Each row has a hidden value; after the row comes its tier, the name of the range that the value falls in. Each part has its own.
143  94  5  -162  161  135  78  -61  -308  -99  -156  206  265  240  -21  -315  300  160  276  47  301  149  -32  4  103  -102  -228  -181  -38  -156  0  -44  239  -6  -155  -168  36  254  244  -126  -54  -104  -144 : meman
-27  576  -118  -217  -246  48  16  -58  -197  197  -128  224  4  -267  -78  21  -207  65  -73  201  100  -287  289  62  -61  -7  -212  23  19  -126  230  -94  -245  -172  178  -255  -119  -149  -151  275  -89  -114  -331 : det
26  -448  -271  509  -197  -62  34  -34  -210  156  62  -197  -390  28  125  191  -224  267  -90  183  361  86  -299  111  6  137  459  -55  10  -111  244  280  275  49  -214  44  -535  113  117  158  338  -309  330 : meman
105  -113  510  203  -87  -547  210  49  -23  97  -110  -341  146  -56  -134  -136  -382  86  90  356  222  135  229  333  37  159  -10  203  -70  -34  -30  66  207  -336  27  -385  -156  239  49  -179  328  -208  223 : Ker
-13  -162  -381  151  -81  121  -18  76  -392  128  -73  -4  2  -132  -243  -222  -252  212  -298  63  92  85  -152  19  -13  -70  -69  -314  156  -325  111  -14  83  69  -183  -283  -149  -14  63  156  70  -469  102 : sud
62  380  -158  -72  -107  111  -246  134  265  3  -143  111  -241  61  487  156  10  9  -121  270  316  -275  297  317  4  1  410  -168  -42  231  38  37  -4  -151  5  -157  158  -216  19  164  -25  100  -65 : Nozel
-89  -258  -111  -201  299  -255  -197  -504  253  -221  584  -167  -410  15  -111  608  -257  -519  -227  -94  -6  -79  -53  -123  -336  170  213  411  131  267  96  358  -72  -46  108  213  -524  -21  492  71  -309  66  12 : det
39  171  -11  253  -33  275  -273  3  -172  -1  80  225  103  -173  -165  -307  225  -111  170  -110  -24  -348  300  100  -121  23  -112  -247  -261  -379  175  -473  -224  -182  164  -288  -324  -248  -433  167  -20  431  -108 : sud
6  -52  465  -103  189  -196  -61  184  142  -163  -106  -79  42  49  -8  -90  -249  -187  -295  -151  41  128  146  556  59  -95  -19  -214  163  -141  -366  -375  188  -301  -121  -409  433  -14  -84  -444  -9  222  335 : sud
-47  -152  13  50  -123  152  -67  -65  -309  138  -244  141  134  -14  -73  -46  -78  115  -322  135  256  217  -333  88  184  -96  -85  -262  270  -256  46  -141  178  -183  -454  20  -122  83  -31  78  -27  -226  132 : sud
40  109  414  -172  -92  -71  -58  -29  -52  -145  -115  82  296  10  -34  -244  -271  12  -140  96  -59  173  -53  199  -34  -95  20  14  173  -104  -354  -11  35  -193  -235  -360  14  -23  137  -179  -102  -213  213 : tafus
-87  -415  -70  17  258  -325  -56  -298  295  -42  380  -271  -176  -41  -189  355  -112  -271  -235  93  136  1  57  42  -208  159  -24  132  19  264  189  185  -9  -88  141  158  -410  109  406  109  -231  -2  -30 : Nozel
178  37  -47  -112  75  52  167  -26  -218  -27  -181  170  295  208  16  -280  296  286  251  203  358  216  -26  56  67  -92  -243  -217  14  -68  -12  63  216  48  -138  -140  -16  265  352  -84  -62  -219  -167 : Nozel
-9  51  431  -165  159  -222  -30  160  66  -162  -75  -103  -8  6  -42  -69  -337  -178  -331  -194  15  104  114  553  48  -101  -74  -161  200  -213  -342  -397  190  -306  -89  -427  385  -19  -94  -429  -6  225  286 : Givek
-45  110  -72  -73  149  -51  83  -189  -277  -93  232  257  -83  316  -154  154  14  139  348  -474  7  110  74  -64  -77  -91  45  291  -26  -124  -134  27  108  174  23  -272  -20  143  122  -176  77  18  17 : Givek
33  187  50  228  -41  301  -192  18  -213  -4  30  184  50  -254  -139  -371  205  -116  201  -42  42  -438  272  135  -109  73  -149  -299  -382  -390  318  -474  -218  -214  259  -243  -348  -193  -448  160  -24  398  -129 : Ker
-51  -268  -138  -132  288  -397  -153  -509  295  -185  641  -264  -502  40  -86  715  -301  -502  -177  -69  36  -75  22  -89  -351  219  267  518  138  298  106  420  -32  -49  157  196  -587  2  509  65  -204  110  8 : det
7  495  -145  -114  -306  36  26  -39  -90  222  -109  289  97  -200  -33  28  -95  201  -46  195  58  -181  311  98  -94  -58  -185  -17  93  -85  76  -73  -279  -80  117  -272  -135  -187  -109  271  -112  -85  -309 : tafus
47  2  401  -83  -140  -233  79  -50  7  -108  -30  -105  122  -92  -17  -148  -419  33  -63  271  27  98  -49  206  -134  56  130  137  22  33  -166  230  22  -156  -36  -285  -196  50  270  -125  -19  -385  242 : det
159  29  17  -159  113  42  206  -74  -319  -33  -147  208  208  153  -82  -204  179  164  272  95  298  181  -23  17  38  -67  -266  -137  27  -154  7  48  177  37  -91  -168  1  258  267  -170  -34  -212  -107 : det
40  -538  -320  636  -200  -161  55  -8  -171  218  120  -224  -366  29  39  232  -219  308  -58  162  332  138  -207  127  -36  146  436  -33  40  -113  201  271  248  89  -180  -14  -564  95  95  159  406  -290  349 : Givek
3  206  -86  -134  120  -73  86  -276  -374  -91  219  203  -129  295  -127  165  -58  83  413  -337  68  45  59  -182  -64  -20  90  431  -54  -114  -15  174  136  119  21  -242  -152  185  177  -106  131  -81  -48 : Ker
119  59  15  -218  116  138  101  -49  -183  -74  -176  317  357  226  -27  -250  304  209  182  60  235  245  -33  39  48  -168  -270  -234  89  -65  -147  -13  132  64  -188  -159  127  193  312  -144  -185  -178  -129 : sud
-56  -302  -109  -79  235  -328  -160  -472  307  -104  518  -129  -248  84  -126  597  -139  -364  -183  -41  16  40  48  -99  -278  128  142  397  201  288  4  322  -66  -37  28  169  -491  4  454  94  -255  89  -24 : tafus
22  -533  -300  519  -159  -50  -4  -10  -120  176  56  -108  -315  62  86  222  -182  254  -152  130  279  156  -220  109  -13  79  441  -114  114  -73  103  262  210  104  -272  -13  -392  47  111  120  283  -309  366 : tafus
-11  74  455  -213  159  -224  -22  124  75  -171  -106  -137  -55  27  39  -34  -346  -193  -325  -118  87  76  78  533  87  -68  -16  -115  164  -143  -273  -317  236  -341  -105  -355  371  34  -41  -407  -6  187  268 : meman
111  -142  516  226  -79  -592  195  65  70  130  -110  -262  230  22  -148  -69  -318  123  72  286  168  236  316  366  43  93  -35  204  49  -6  -198  18  180  -306  -41  -438  -38  199  26  -229  313  -134  234 : tafus
106  -142  505  263  -121  -583  218  59  50  109  -88  -335  193  5  -97  -114  -313  181  124  360  235  199  228  361  32  139  21  214  -62  23  -90  82  218  -299  7  -366  -182  250  92  -166  330  -188  224 : Nozel
-212  -214  232  -249  311  -89  -214  -278  94  -73  25  -48  84  89  -192  156  -144  -366  -306  52  140  55  -36  -79  88  34  -6  131  9  256  114  52  105  -297  -180  92  71  193  236  37  -252  -186  73 : Ker
-222  -170  130  -240  269  -117  -222  -327  104  -77  137  -76  53  45  -233  170  -208  -341  -273  63  61  -3  0  -166  -15  66  36  239  -33  301  146  169  16  -227  -85  64  -72  147  307  137  -267  -269  23 : Ker
-222  -142  183  -268  260  -98  -220  -300  66  -65  55  -20  115  111  -205  174  -153  -297  -314  12  105  94  -62  -102  77  -4  -24  181  72  232  60  50  96  -268  -211  75  29  174  252  70  -260  -188  35 : Nozel
107  -98  471  251  -140  -630  223  26  64  106  -17  -351  130  -13  -102  -38  -369  167  125  329  195  174  252  355  -21  154  42  294  -38  26  -99  116  184  -281  55  -375  -244  214  103  -153  333  -162  204 : Nozel
-12  200  -99  -84  141  -47  17  -223  -346  -120  255  246  -73  346  -157  123  -13  107  406  -464  -12  85  91  -148  -75  -78  103  391  -30  -152  -136  72  129  149  -9  -325  -79  126  124  -138  133  4  -2 : Givek
28  -566  -305  627  -138  -47  0  4  -175  141  131  -218  -409  25  82  170  -146  240  -78  94  336  76  -271  157  -28  141  446  -144  -26  -163  242  177  267  74  -173  36  -561  80  54  133  351  -178  368 : Nozel
-41  -94  -316  38  -54  192  -20  22  -474  74  -109  -5  -12  -155  -231  -287  -287  145  -271  93  115  8  -222  -54  17  -41  -64  -276  59  -318  218  29  101  22  -166  -234  -159  41  89  170  33  -542  79 : Ker
-9  130  -97  -53  95  -80  87  -205  -310  -67  222  233  -45  296  -165  128  -16  169  367  -381  17  123  73  -109  -86  -74  48  333  -5  -127  -121  96  106  168  1  -288  -104  144  156  -125  109  -61  -5 : Givek
42  323  -87  -40  -122  111  -191  114  264  -2  -125  113  -240  29  469  138  17  29  -80  256  301  -284  262  328  -17  22  392  -166  -107  227  70  37  -29  -137  54  -123  98  -186  11  144  -42  99  -41 : meman
21  183  354  -171  -157  -120  -15  -41  -125  -138  -81  -25  279  -39  -63  -313  -374  96  -92  187  -38  127  -93  135  -64  -43  46  114  67  -75  -232  110  49  -175  -149  -369  -132  29  229  -70  -54  -391  165 : Nozel
30  315  -97  -73  -82  105  -210  141  301  -24  -130  100  -326  73  528  215  -23  -6  -146  204  317  -273  253  377  9  6  464  -177  -60  250  27  32  22  -139  17  -123  208  -194  14  90  -29  129  12 : meman
16  391  -139  -129  -65  181  -247  113  213  -50  -109  161  -334  51  477  182  -40  -54  -128  133  256  -328  255  302  -12  -7  443  -160  -73  186  46  10  -23  -123  35  -159  207  -232  -26  108  -52  126  -18 : Ker
-38  89  442  -203  145  -243  5  137  60  -152  -76  -145  -72  -31  -25  -35  -401  -188  -356  -172  33  49  106  553  57  -72  -69  -117  165  -190  -264  -369  191  -330  -44  -395  362  6  -92  -404  -10  201  261 : meman
24  67  436  -104  -147  -229  51  -81  -43  -126  -26  -114  181  -54  -33  -192  -395  57  -71  214  11  120  -92  194  -84  27  81  173  35  -24  -184  152  68  -202  -92  -282  -227  77  241  -110  -24  -316  206 : meman
-85  502  -129  -118  -275  58  -2  -27  -32  153  -40  240  -18  -175  25  52  -136  195  -21  124  57  -269  279  108  -117  -24  -31  37  -84  28  151  -29  -266  -55  216  -232  -123  -165  -78  294  -115  -108  -257 : Nozel
18  203  38  165  -38  310  -190  -2  -222  -41  48  195  33  -232  -124  -348  164  -109  155  -88  14  -404  203  129  -116  45  -133  -280  -329  -391  267  -447  -202  -185  222  -235  -334  -192  -393  138  -61  367  -111 : Ker
-36  -389  -89  -68  331  -298  -65  -269  325  -106  374  -281  -287  -44  -111  385  -125  -377  -272  83  163  -51  77  101  -221  164  4  65  51  253  177  179  13  -93  163  150  -316  76  423  25  -254  72  -23 : Ker
83  -492  -292  515  -188  -29  11  -4  -126  184  4  -91  -279  57  142  189  -109  272  -126  205  337  161  -224  142  7  76  395  -170  142  -105  106  238  223  76  -298  11  -426  47  108  120  275  -253  315 : tafus
-1  34  469  -165  156  -228  -48  154  123  -149  -102  -62  20  41  -7  -23  -307  -192  -325  -168  27  132  145  556  62  -108  -40  -147  230  -158  -390  -377  179  -319  -131  -413  432  -28  -93  -443  -13  236  303 : sud
-5  162  49  230  -20  289  -202  11  -221  -18  71  167  10  -251  -171  -341  151  -134  162  -124  -1  -436  251  133  -114  66  -129  -271  -376  -405  303  -490  -210  -205  260  -254  -336  -196  -463  144  -20  406  -88 : Ker
-242  -215  216  -188  279  -109  -206  -279  61  -66  78  -61  77  96  -233  143  -178  -304  -272  -21  87  56  -39  -95  66  31  21  187  -26  228  103  49  96  -261  -155  51  18  190  209  55  -208  -196  96 : meman

Part 2:
-40  5  -71  -27  179  120  -65  213  170  116  130  -1  69  164  28  -24  -72  120  -94  -189  178  32  -57  -153  205  -44  238  -30  -93  150  -201  33  16  -122  189  101  -78  -28  -283  -55  -17  107  66 : Y
-50  301  -293  166  -104  197  -67  -184  -119  234  -59  175  -53  -319  -189  -167  -196  320  124  -119  -50  561  68  13  -178  -346  254  -66  -100  -137  4  143  -307  -22  285  45  124  -189  -137  -84  101  145  -57 : E
239  -204  303  -4  16  -82  5  239  -89  -256  -211  -281  -138  105  76  453  262  -104  12  15  -96  -255  -149  431  255  -61  -131  181  96  -39  -79  -201  329  -74  20  6  -202  72  74  218  -137  55  207 : Y
-171  -413  -3  150  119  77  -4  123  239  -81  70  -187  30  228  271  45  -17  82  295  -81  178  -175  163  283  180  402  72  -292  19  -170  30  90  -115  72  262  57  -202  -186  -269  210  -11  -133  71 : N
21  191  255  -143  -162  -157  -97  -85  56  52  290  302  185  133  65  285  -71  -21  -183  137  -95  -131  -31  -302  -248  -207  93  -70  43  133  -319  -137  430  246  -30  -118  -30  -16  -119  -283  -162  216  -43 : Y
429  4  254  -102  -188  -326  177  -11  -131  -61  32  161  -47  210  103  57  -151  -198  -46  197  -201  -193  -165  51  -7  85  -53  -41  44  -25  -127  -94  287  68  -251  -226  -214  215  231  12  -81  -23  11 : J
-195  -177  98  -13  54  127  -47  227  256  109  116  -155  66  214  166  219  63  -29  160  -172  224  -169  -63  396  45  148  88  -192  -198  61  -37  -113  69  72  274  -277  -41  5  -360  57  -147  97  70 : P
-358  -41  -142  67  69  305  -111  134  296  212  -36  -65  21  42  -9  89  24  156  136  -327  308  83  5  300  23  -10  190  -46  -213  6  -24  1  -142  -49  444  -103  12  -47  -416  30  -37  152  29 : P
-171  -255  -196  121  157  256  -22  198  272  156  105  -126  16  65  121  -72  -29  148  271  -326  310  12  113  305  260  148  149  -130  -128  -107  33  106  -265  3  420  -3  -22  -117  -336  207  43  28  4 : J
473  -68  196  -160  -48  -325  -108  17  -68  -263  300  226  243  188  44  254  38  -107  -124  180  -142  -283  -91  -203  93  -125  -13  95  216  33  -315  -72  428  201  -186  126  -165  121  124  18  -38  179  -107 : G
40  -2  -343  166  70  109  65  99  31  164  71  142  -3  -164  56  -378  -240  248  144  -117  29  239  266  -212  116  29  184  -150  110  -99  62  303  -371  43  248  176  -49  -358  -189  225  177  8  63 : L
12  150  172  10  -248  -1  175  127  -41  193  -161  172  -196  -221  -47  296  44  -84  -10  -106  -82  -212  55  293  -205  -169  -42  194  19  -28  9  -161  224  53  -23  -285  -27  -37  -61  119  -111  174  153 : D
-35  216  -334  239  -141  45  54  -92  -127  202  -68  344  1  -347  -112  -266  -264  256  196  -22  -146  321  258  -36  -327  -78  238  -170  69  -153  145  248  -342  72  76  23  -10  -372  -182  146  163  67  31 : G
286  173  -244  171  -39  -35  94  140  -266  169  114  270  35  -366  -95  -177  -172  151  163  -46  -208  174  172  21  -115  -205  211  -94  81  -45  104  161  -193  61  -96  8  41  -327  -127  249  136  136  71 : D
501  -103  61  -23  67  -44  -118  205  -190  -161  360  -23  172  -68  -32  344  144  -21  97  -70  -45  -127  -63  198  322  -352  81  104  109  -48  -200  -72  249  60  -65  121  33  45  -42  178  8  231  -75 : J
52  -372  14  200  197  -70  74  76  81  -80  143  -40  10  232  242  -89  -128  140  204  -40  7  -162  175  51  268  316  142  -222  70  -172  -57  126  -72  -5  10  269  -246  -213  -75  134  47  -219  52 : D
199  -192  302  -65  186  30  -83  399  38  21  443  -181  132  125  179  493  222  -58  41  -180  64  -335  -69  253  365  -277  53  21  -52  138  -240  -246  411  121  68  -70  76  -38  -220  59  -190  218  71 : L
305  -60  193  -128  139  -88  -22  283  57  130  481  116  165  134  109  217  48  -47  -80  -169  32  -281  -71  -49  282  -275  86  98  -54  174  -295  -163  351  154  -21  -41  57  35  -83  -20  -113  233  -35 : L
-93  328  -107  142  -283  -15  214  -189  -97  163  -368  377  -251  -198  -138  -168  -328  133  -108  60  -156  170  164  -250  -347  17  172  26  136  -140  -4  157  -83  -170  -93  49  -226  -137  -19  -53  85  -63  136 : D
60  -72  449  -104  -243  -116  -180  -198  -3  -325  194  -12  109  186  117  700  142  -98  -39  243  -66  -270  -39  40  -76  -148  -55  -40  203  -142  -357  -218  602  202  2  17  -129  115  -32  -209  -201  112  -74 : W
112  -465  436  -133  33  -149  -7  214  211  -382  64  -331  -5  455  394  430  192  -203  -20  164  81  -527  -33  94  357  345  -218  -76  227  -31  -206  -143  441  143  136  28  -334  55  -26  156  -194  -70  163 : L
-406  130  -33  26  -66  372  -97  -60  250  219  -66  -28  -103  -11  -76  217  -29  175  -24  -286  301  168  2  87  -10  -184  206  51  -165  -60  -191  -45  9  -142  430  -16  29  46  -354  -223  -72  140  -8 : C
288  -22  201  -169  0  -96  -47  -23  49  -55  526  152  157  236  112  194  -123  -34  -169  39  74  -193  -38  -404  226  -120  153  -50  81  24  -459  -51  389  74  -80  160  -72  143  -60  -256  -64  86  -147 : E
122  -490  318  -111  50  -177  -28  167  232  -383  145  -221  98  491  353  323  115  -187  43  150  126  -530  -23  97  294  456  -120  -156  191  -57  -194  -69  344  131  54  56  -362  95  -77  162  -125  -90  68 : N
30  -273  460  -75  -117  -125  -169  -65  105  -356  129  -94  105  283  167  717  248  -122  19  130  5  -447  -44  239  65  -18  -111  49  172  -139  -305  -248  585  185  36  44  -194  129  -23  -57  -205  82  -40 : P
298  81  186  -110  -150  -137  207  73  -1  293  248  264  -51  50  69  41  -149  -143  -9  -111  -34  -191  -87  118  24  -136  9  64  -139  22  -143  -149  225  144  -91  -359  36  183  93  -45  -99  124  -73 : W
-26  387  -252  134  -133  83  56  -240  -74  318  -203  403  -123  -153  -271  -259  -328  253  -59  -165  -59  435  -30  -122  -181  -292  302  126  -138  -98  -93  122  -196  -213  52  51  -31  43  19  -196  118  67  -83 : J
-411  -131  -61  139  -120  238  -33  -100  250  28  -64  -91  -57  48  159  79  -100  145  229  -44  212  74  214  141  -94  251  101  -300  32  -231  19  118  -158  66  424  -32  -117  -194  -358  25  -16  -63  47 : W
187  129  239  -180  -187  -137  -89  -138  25  -39  435  295  200  157  48  319  -110  -73  -167  130  -12  -177  -36  -346  -75  -203  116  -49  106  19  -419  -99  469  183  -101  -17  -47  144  -75  -291  -105  180  -165 : W
-294  -325  -79  225  145  192  -18  161  221  46  -37  -221  -41  53  222  12  26  197  323  -176  153  -9  210  350  132  245  80  -240  -34  -150  119  93  -237  74  414  47  -93  -343  -318  236  -10  -71  144 : Y
-242  -88  157  30  -221  38  54  -377  262  3  62  215  -118  165  158  120  -211  104  -42  23  136  -127  247  -313  -18  142  32  -23  171  -319  -296  59  165  97  196  203  -205  3  -5  -260  -26  -131  -128 : C
-422  -183  25  177  -35  192  -41  -12  225  -2  -102  -173  -72  59  247  117  -28  179  214  -4  103  48  249  121  -40  210  38  -297  82  -173  46  87  -109  128  451  11  -128  -355  -324  77  -62  -78  162 : L
-163  365  -93  142  -165  57  117  -268  -13  305  -293  395  -233  -122  -159  -186  -315  261  -162  -103  -112  324  85  -297  -195  -252  206  168  -20  -104  -133  90  -69  -164  82  116  -102  -82  64  -249  52  -4  27 : L
123  -212  77  159  176  -101  70  9  0  -27  200  36  3  236  208  -83  -195  158  68  4  -75  -64  115  -162  268  120  185  -183  67  -111  -176  91  41  -36  -60  291  -208  -176  -3  -41  21  -192  35 : L
209  -145  215  -76  201  -6  -11  392  79  159  421  -70  115  149  161  271  118  -48  28  -234  73  -280  -100  216  326  -215  79  26  -155  182  -198  -208  292  116  62  -146  81  -3  -171  47  -158  205  45 : L
167  -191  276  5  -75  -389  8  -254  60  -136  210  292  140  375  226  60  -158  -4  27  229  -198  -247  25  -135  -79  180  -5  -142  92  -128  -231  -39  289  281  -147  65  -250  11  218  -147  -74  -102  -136 : G
121  -65  -154  78  50  198  -34  398  -65  -74  60  -132  20  -290  -28  217  139  55  127  -142  93  -81  175  164  170  -104  111  5  206  -24  37  91  -39  -41  146  119  -27  -269  -391  408  66  201  198 : D
-229  102  39  112  -152  -70  56  -360  160  173  -47  462  -53  104  -10  -50  -277  193  -72  -43  -34  -5  160  -267  -234  5  171  52  16  -179  -219  53  79  35  16  152  -179  -46  39  -286  9  -62  -115 : G
-53  83  -239  93  107  199  -124  209  -21  -47  -223  -149  -2  -61  -126  -4  9  182  19  -101  78  278  -67  89  61  -60  242  -58  -13  64  7  118  -182  -252  232  138  -120  -128  -335  144  61  118  188 : D
-237  -176  -148  82  145  382  -56  196  260  173  87  -260  -70  -22  90  37  37  184  203  -357  359  110  85  283  284  14  145  -91  -162  -84  -25  47  -226  -46  541  23  62  -120  -389  100  -9  79  43 : E
26  211  199  77  -282  -94  172  -49  -185  16  -436  86  -287  -112  -60  206  -55  -29  -63  127  -257  13  -41  191  -275  -75  -19  80  70  -77  21  -104  185  -106  -100  -172  -197  -27  80  12  -97  0  234 : Y
-11  183  -112  -103  -65  69  21  -41  180  297  251  262  75  112  18  -209  -293  70  -81  -118  169  154  -37  -290  -30  -43  221  -130  -150  73  -204  75  -48  48  194  -134  14  81  -189  -206  2  124  -114 : C
118  101  -374  183  -13  22  114  56  -81  173  36  297  7  -250  -43  -404  -294  219  137  -62  -66  224  261  -197  -68  35  233  -146  118  -101  100  314  -367  18  49  139  -72  -341  -162  233  210  21  50 : D
-159  -392  323  -88  -101  55  -29  -44  331  -296  95  -241  -48  374  334  414  64  -101  18  92  266  -400  110  -21  242  371  -110  -138  224  -214  -266  -48  325  97  278  108  -294  79  -162  -26  -138  -116  25 : C
-24  -169  187  -37  181  72  -36  361  178  161  250  -159  73  187  176  265  134  -19  83  -237  142  -226  -100  345  205  -65  80  -62  -218  168  -110  -200  192  88  198  -214  40  -34  -275  46  -183  163  99 : Y
-280  70  -152  33  -155  -19  10  -179  267  184  -49  317  63  103  88  -263  -273  132  58  27  68  120  140  -184  -330  245  112  -230  -28  -51  4  164  -192  202  280  -132  -136  -151  -181  -53  25  23  -37 : G
-34  245  -58  0  -34  -110  -32  -136  57  233  153  409  148  148  -46  -178  -299  146  -101  1  -67  163  -63  -292  -259  -79  300  -147  -153  117  -196  41  27  36  -37  -50  -66  -21  -116  -285  -11  90  -82 : G
129  109  -61  -131  36  12  -6  77  155  225  375  265  160  186  8  -101  -227  18  -118  -155  176  -19  -83  -284  110  -83  254  -52  -125  133  -289  29  92  0  40  -54  -16  147  -191  -169  0  152  -128 : J
